Here is a tiny trained network, its code and every weight. The questions are about switching its units off for an input and a class, where a switched-off unit gives its printed mean instead of its output.

import numpy as np


def w(rows, s, z=0):
    codes = np.array(rows[::2]) - 128.0
    scale = np.full(codes.shape[1], s)
    scale[-1] = z or s
    return codes * scale


def f(y):
    return y / 2 * (1 + np.tanh(0.7978845608 * (y + 0.044715 * y**3)))


def log_softmax(a):
    a = a - a.max(-1, keepdims=True)
    return a - np.log(np.exp(a).sum(-1, keepdims=True))


def net(x, mask):
    res = np.array(x, float).reshape(1, 8) / 4 @ E
    y = f(res @ A[0][:, :-1].T + A[0][:, -1])
    res = res + np.where(mask, y, B[0][:, -1]) @ B[0][:, :-1]
    return log_softmax(res[-1] @ U[:, :-1].T + U[:, -1])


A, B = {}, {}
E = w([
[127,128,127],'x0',
[240,214,98],'x1',
[129,127,124],'x2',
[127,129,131],'x3',
[127,128,131],'x4',
[103,211,254],'x5',
[128,127,129],'x6',
[215,21,204],'x7',
],0.009)
A[0] = w([
[199,79,174,47],'n0',
[249,195,113,3],'n1',
[73,50,174,97],'n2',
[185,158,120,50],'n3',
[108,195,246,53],'n4',
[194,197,88,21],'n5',
[179,48,195,89],'n6',
[52,93,131,31],'n7',
],0.011,0.0054)
B[0] = w([
[90,222,88,189],'n0',
[77,61,197,214],'n1',
[156,128,192,223],'n2',
[35,61,172,151],'n3',
[145,37,2,255],'n4',
[43,85,169,184],'n5',
[36,183,53,229],'n6',
[105,113,211,175],'n7',
],0.0098,0.0072)
U = w([
[39,232,83,46],'0',
[107,67,226,60],'1',
[178,5,23,44],'2',
[160,143,131,248],'3',
[160,137,129,233],'4',
],0.013)

Each question gives the input, the list of numbers given to net, and the class t.
The units are the neurons (one row each of A and B). Each row of codes is followed by its name. A weight is (code - 128) times the scale printed after its matrix; where a second scale follows, it is the last column's (A, B and U).
mask holds one flag per neuron, in row order. A switched-off neuron (its flag False) gives its mean, the last column of its row in B, instead of its output. The means were averaged over made-up inputs and are rounded, as every weight is.
A unit's drop is (log p(t) with every unit on - log p(t) with that unit switched off) / (log p(t) with every unit on - log p(t) with every unit switched off).
The circuit of an input: a set's keep is (log p(t) with only the set's units on - log p(t) with every unit switched off) / (log p(t) with every unit on - log p(t) with every unit switched off). Starting from all 8 units, units are removed one at a time, each time the one whose removal leaves the highest keep (on an exact tie, the one counted first), for as long as the keep stays at least 0.8.
units of the circuit, in order: the units of the circuit, biggest drop first
top k neurons: the k neurons with the biggest drops, biggest first
drop of u: that unit's drop, to one decimal
input [4,-6,-8,-7,0,-2,-8,6], class 3: top 4 neurons -> [n2, n6, n1, n5]
input [8,7,-7,-3,-8,-2,1,7], class 0: units of the circuit, in order -> [n0, n6]
input [-4,-7,-6,5,-6,-4,-1,3], class 1: top 2 neurons -> [n4, n2]
input [4,-6,5,1,-3,6,-6,-5], class 1: units of the circuit, in order -> [n6]
input [8,6,-5,-6,6,6,-1,-3], class 1: units of the circuit, in order -> [n1, n5]
input [-4,-6,-4,-2,1,1,8,6], class 3: units of the circuit, in order -> [n6, n5]
input [2,6,7,2,-4,2,-6,-2], class 1: units of the circuit, in order -> [n1, n5]
input [-2,7,5,0,-8,-1,-5,6], class 1: top 2 neurons -> [n1, n3]
input [8,-6,0,-6,-7,4,-8,6], class 3: units of the circuit, in order -> [n1, n5, n3]
input [0,-2,6,3,-2,4,3,2], class 2: units of the circuit, in order -> [n4, n7]
input [-3,-8,-8,-1,-8,-3,3,4], class 1: top 2 neurons -> [n2, n7]
input [-6,5,5,-3,6,-6,-8,5], class 3: top 2 neurons -> [n4, n0]
input [-1,1,0,8,-3,3,-7,-5], class 4: top 2 neurons -> [n6, n0]
input [5,5,-7,-4,0,3,8,8], class 0: top neuron -> [n6]
input [-4,-4,0,8,-7,-7,7,8], class 0: top 3 neurons -> [n6, n0, n4]
input [-1,7,-6,-1,4,7,1,-1], class 1: top 4 neurons -> [n1, n5, n3, n6]
input [1,-6,-6,-5,-8,-5,-8,-5], class 3: top 4 neurons -> [n4, n6, n1, n5]
input [6,-2,5,6,-1,6,6,-1], class 2: drop of n4 -> 0.7
input [5,8,6,8,6,-5,6,-5], class 1: drop of n4 -> 0.1
input [-7,5,7,-3,-2,8,0,-3], class 2: drop of n4 -> 0.8
